Below is a small trained network, with its code and all its weights. Each question gives an input and a target symbol and asks what happens when units are switched off, that is, made to give their printed mean instead of their output.

import numpy as np


def w(rows, s, z=0):
    codes = np.array(rows[::2]) - 128.0
    scale = np.full(codes.shape[1], s)
    scale[-1] = z or s
    return codes * scale


def norm(h):
    return h / np.sqrt((h * h).mean(-1, keepdims=True) + 1e-5)


def f(y):
    return y / 2 * (1 + np.tanh(0.7978845608 * (y + 0.044715 * y**3)))


def softmax(a):
    e = np.exp(a - a.max(-1, keepdims=True))
    return e / e.sum(-1, keepdims=True)


def log_softmax(a):
    a = a - a.max(-1, keepdims=True)
    return a - np.log(np.exp(a).sum(-1, keepdims=True))


def net(x, mask):
    ids = ['ΘΨζητφ'.index(c) for c in x.split()]
    T = len(ids)
    res = E[ids] + P[:T]
    r = norm(res)
    for j in range(2):
        rows = slice(3 * j, 3 * j + 3)
        q, k, v = (r @ M[0][rows].T for M in (Q, K, V))
        z = softmax(np.where(np.tri(T) > 0, q @ k.T / 3**0.5, -1e9)) @ v
        o = O[0][rows]
        res = res + np.where(mask[j], z, o[:, -1]) @ o[:, :-1]
    y = f(norm(res) @ A[0][:, :-1].T + A[0][:, -1])
    res = res + np.where(mask[2:26], y, B[0][:, -1]) @ B[0][:, :-1]
    return log_softmax(norm(res)[-1] @ U[:, :-1].T + U[:, -1])


Q, K, V, O, A, B = {}, {}, {}, {}, {}, {}
E = w([
[163,33,57,58],'Θ',
[88,121,39,182],'Ψ',
[113,144,120,159],'ζ',
[209,74,253,203],'η',
[151,144,105,45],'τ',
[191,129,105,152],'φ',
],0.016)
P = w([
[13,225,158,118],'0',
[48,255,159,138],'1',
[73,246,157,151],'2',
[165,66,125,35],'3',
[115,210,130,151],'4',
[124,191,115,148],'5',
[139,157,115,136],'6',
[130,168,118,139],'7',
[136,149,115,136],'8',
[133,148,119,135],'9',
[140,142,115,126],'10',
[99,198,104,133],'11',
],0.0068)
Q[0] = w([
[201,124,128,129],'H1',
[175,181,136,150],'H1',
[1,97,224,134],'H1',
[127,220,104,222],'H2',
[188,153,152,157],'H2',
[62,40,193,188],'H2',
],0.01)
K[0] = w([
[192,113,21,133],'H1',
[176,72,143,122],'H1',
[67,181,161,52],'H1',
[186,67,127,207],'H2',
[158,174,156,146],'H2',
[6,145,170,154],'H2',
],0.011)
V[0] = w([
[219,200,112,91],'H1',
[122,168,79,211],'H1',
[92,160,180,42],'H1',
[7,111,38,77],'H2',
[217,196,107,129],'H2',
[110,176,86,96],'H2',
],0.011)
O[0] = w([
[228,198,187,169,207],'H1',
[145,177,121,203,253],'H1',
[126,99,147,47,30],'H1',
[126,106,115,140,68],'H2',
[112,200,170,116,252],'H2',
[121,151,2,75,164],'H2',
],0.0076,0.0037)
A[0] = w([
[141,196,123,64,136],'N1',
[149,145,140,214,144],'N2',
[94,54,225,166,147],'N3',
[107,169,80,124,184],'N4',
[210,73,35,99,184],'N5',
[132,165,220,188,15],'N6',
[127,29,111,64,219],'N7',
[152,160,19,52,41],'N8',
[101,170,163,80,184],'N9',
[150,168,189,137,123],'N10',
[223,150,106,105,175],'N11',
[89,174,169,123,245],'N12',
[123,111,99,103,130],'N13',
[33,69,139,136,251],'N14',
[102,144,163,168,155],'N15',
[95,151,97,46,137],'N16',
[97,176,84,149,171],'N17',
[72,144,111,191,186],'N18',
[139,177,164,135,132],'N19',
[170,39,82,171,240],'N20',
[178,108,185,246,154],'N21',
[106,89,131,206,96],'N22',
[163,189,188,153,100],'N23',
[32,41,159,153,234],'N24',
],0.011,0.0025)
B[0] = w([
[164,110,158,124,163],'N1',
[124,126,132,50,228],'N2',
[128,77,102,141,158],'N3',
[213,16,140,90,189],'N4',
[149,161,164,181,197],'N5',
[145,87,120,136,221],'N6',
[70,174,162,136,157],'N7',
[149,41,165,88,201],'N8',
[253,32,229,133,145],'N9',
[101,132,138,136,190],'N10',
[120,226,133,145,185],'N11',
[200,75,82,138,184],'N12',
[136,97,91,177,133],'N13',
[33,203,166,181,138],'N14',
[134,43,82,137,174],'N15',
[192,73,189,110,151],'N16',
[169,83,93,154,204],'N17',
[174,104,86,146,201],'N18',
[108,121,188,143,182],'N19',
[87,210,125,143,179],'N20',
[91,111,111,68,254],'N21',
[129,137,170,148,157],'N22',
[115,176,92,143,223],'N23',
[19,186,98,211,137],'N24',
],0.0053,0.0075)
U = w([
[80,73,9,175,173],'Θ',
[36,71,90,51,134],'Ψ',
[70,110,110,95,2],'ζ',
[171,53,125,44,197],'η',
[72,39,183,194,69],'τ',
[138,196,151,133,190],'φ',
],0.012,0.004)

Each question gives the input, a string of symbols that net reads in full, and the target symbol t.
The units are the heads (3 rows each of Q, K, V and O) and the neurons (one row each of A and B). Each row of codes is followed by its name. A weight is (code - 128) times the scale printed after its matrix; where a second scale follows, it is the last column's (O, A, B and U).
mask holds one flag per unit, heads first, then neurons. A switched-off unit (its flag False) gives its mean, the last column of its rows in O or B, instead of its output. The means were averaged over made-up inputs and are rounded, as every weight is.
A unit's drop is (log p(t) with every unit on - log p(t) with that unit switched off) / (log p(t) with every unit on - log p(t) with every unit switched off).
most important unit: the unit with the biggest drop
k most important neurons: the k neurons with the biggest drops, biggest first
which heads matter: for each layer, one digit per head in row order, 1 if its drop is at least 0.15 and else 0, layers parted by /
drop when u is switched off: that unit's drop, to one decimal
input τ Θ φ ζ, target φ: which heads matter	10
input ζ ζ Θ φ Θ, target φ: which heads matter	00
input ζ Θ Ψ Θ Θ Θ ζ φ φ τ, target φ: which heads matter	10
input Θ τ ζ ζ ζ Ψ Θ, target Θ: most important unit	H2
input τ τ η τ ζ ζ, target η: which heads matter	10
input Θ ζ Θ Θ, target Ψ: which heads matter	11
input φ φ Ψ η Ψ Θ Ψ Ψ Θ ζ, target Θ: which heads matter	10
input Ψ ζ Ψ Ψ ζ ζ, target Θ: which heads matter	00
input φ η Θ, target φ: 2 most important neurons	(N5, N11)
input ζ η η Θ, target Ψ: 2 most important neurons	(N7, N20)
input τ φ Ψ η, target φ: 4 most important neurons	(N4, N11, N8, N20)
input Θ τ η η φ φ Θ η Ψ ζ, target τ: drop when N19 is switched off	0.3
input Ψ Θ ζ η ζ τ η η Θ ζ, target τ: drop when H2 is switched off	1.5
input ζ η τ Θ ζ Ψ η Ψ Ψ η Ψ Θ, target Θ: drop when H2 is switched off	0.1
input τ ζ Θ Ψ Θ η ζ τ ζ ζ, target η: most important neuron	(N2)
